Below is a small trained network, with its code and all its weights. Each question gives an input and a class and asks what happens when units are switched off, that is, made to give their printed mean instead of their output.

import numpy as np


def w(rows, s, z=0):
    codes = np.array(rows[::2]) - 128.0
    scale = np.full(codes.shape[1], s)
    scale[-1] = z or s
    return codes * scale


def f(y):
    return y / 2 * (1 + np.tanh(0.7978845608 * (y + 0.044715 * y**3)))


def log_softmax(a):
    a = a - a.max(-1, keepdims=True)
    return a - np.log(np.exp(a).sum(-1, keepdims=True))


def net(x, mask):
    res = np.array(x, float).reshape(1, 2) / 4 @ E
    y = f(res @ A[0][:, :-1].T + A[0][:, -1])
    res = res + np.where(mask, y, B[0][:, -1]) @ B[0][:, :-1]
    return log_softmax(res[-1] @ U[:, :-1].T + U[:, -1])


A, B = {}, {}
E = w([
[144,92,99,110,172,156,99,212,116,221,36,181],'x0',
[114,195,58,104,186,5,123,61,35,125,162,29],'x1',
],0.013)
A[0] = w([
[122,51,174,112,26,164,143,185,152,79,92,162,109],'N0',
[141,107,191,169,30,237,100,101,207,157,119,161,116],'N1',
[103,88,78,107,194,124,110,130,51,169,64,164,89],'N2',
[141,118,156,132,188,179,102,190,99,135,2,185,104],'N3',
[116,73,110,93,131,106,146,206,158,202,70,191,110],'N4',
[188,122,144,111,93,128,140,202,144,95,138,103,251],'N5',
[97,142,196,188,39,137,188,115,147,26,182,144,106],'N6',
],0.0067,0.011)
B[0] = w([
[134,155,107,96,112,73,96,154,141,184,193,23,224],'N0',
[155,141,140,59,176,53,121,129,91,158,188,84,252],'N1',
[146,149,99,126,107,61,113,37,172,82,169,155,187],'N2',
[123,114,82,133,99,124,127,154,155,115,189,165,224],'N3',
[127,87,65,143,101,145,134,68,132,66,163,139,218],'N4',
[56,83,154,248,154,162,204,192,34,161,41,159,233],'N5',
[140,114,72,203,26,129,92,52,140,108,149,171,219],'N6',
],0.013,0.012)
U = w([
[171,204,112,47,221,37,110,119,76,205,185,11,104],'0',
[139,90,62,186,54,148,120,72,189,38,163,254,69],'1',
[20,55,196,227,236,202,213,206,20,191,8,179,254],'2',
[170,124,165,50,145,213,82,144,181,102,84,131,56],'3',
],0.0095,0.0071)

Each question gives the input, the list of numbers given to net, and the class t.
The units are the neurons (one row each of A and B). Each row of codes is followed by its name. A weight is (code - 128) times the scale printed after its matrix; where a second scale follows, it is the last column's (A, B and U).
mask holds one flag per neuron, in row order. A switched-off neuron (its flag False) gives its mean, the last column of its row in B, instead of its output. The means were averaged over made-up inputs and are rounded, as every weight is.
A unit's drop is (log p(t) with every unit on - log p(t) with that unit switched off) / (log p(t) with every unit on - log p(t) with every unit switched off).
The circuit of an input: a set's keep is (log p(t) with only the set's units on - log p(t) with every unit switched off) / (log p(t) with every unit on - log p(t) with every unit switched off). Starting from all 7 units, units are removed one at a time, each time the one whose removal leaves the highest keep (on an exact tie, the one counted first), for as long as the keep stays at least 0.8.
units of the circuit, in order: the units of the circuit, biggest drop first
unit that matters most: the unit with the biggest drop
top k neurons: the k neurons with the biggest drops, biggest first
drop of u: that unit's drop, to one decimal
input [-1,-5], class 0: units of the circuit, in order => (N1)
input [0,-3], class 2: units of the circuit, in order => (N5; N2)
input [-2,2], class 2: top 2 neurons => (N1; N0)
input [8,7], class 1: units of the circuit, in order => (N1; N2)
input [1,-3], class 2: top 2 neurons => (N5; N2)
input [0,2], class 2: top 2 neurons => (N1; N0)
input [2,3], class 2: top 3 neurons => (N1; N0; N6)
input [3,-3], class 2: top 2 neurons => (N6; N5)
input [4,1], class 1: top 2 neurons => (N2; N5)
input [3,0], class 2: drop of N6 => 1.1
input [-5,2], class 1: drop of N1 => 0.2
input [-6,-8], class 0: drop of N0 => 0.4
input [5,-7], class 0: drop of N1 => 0.9
input [3,1], class 2: unit that matters most => N6
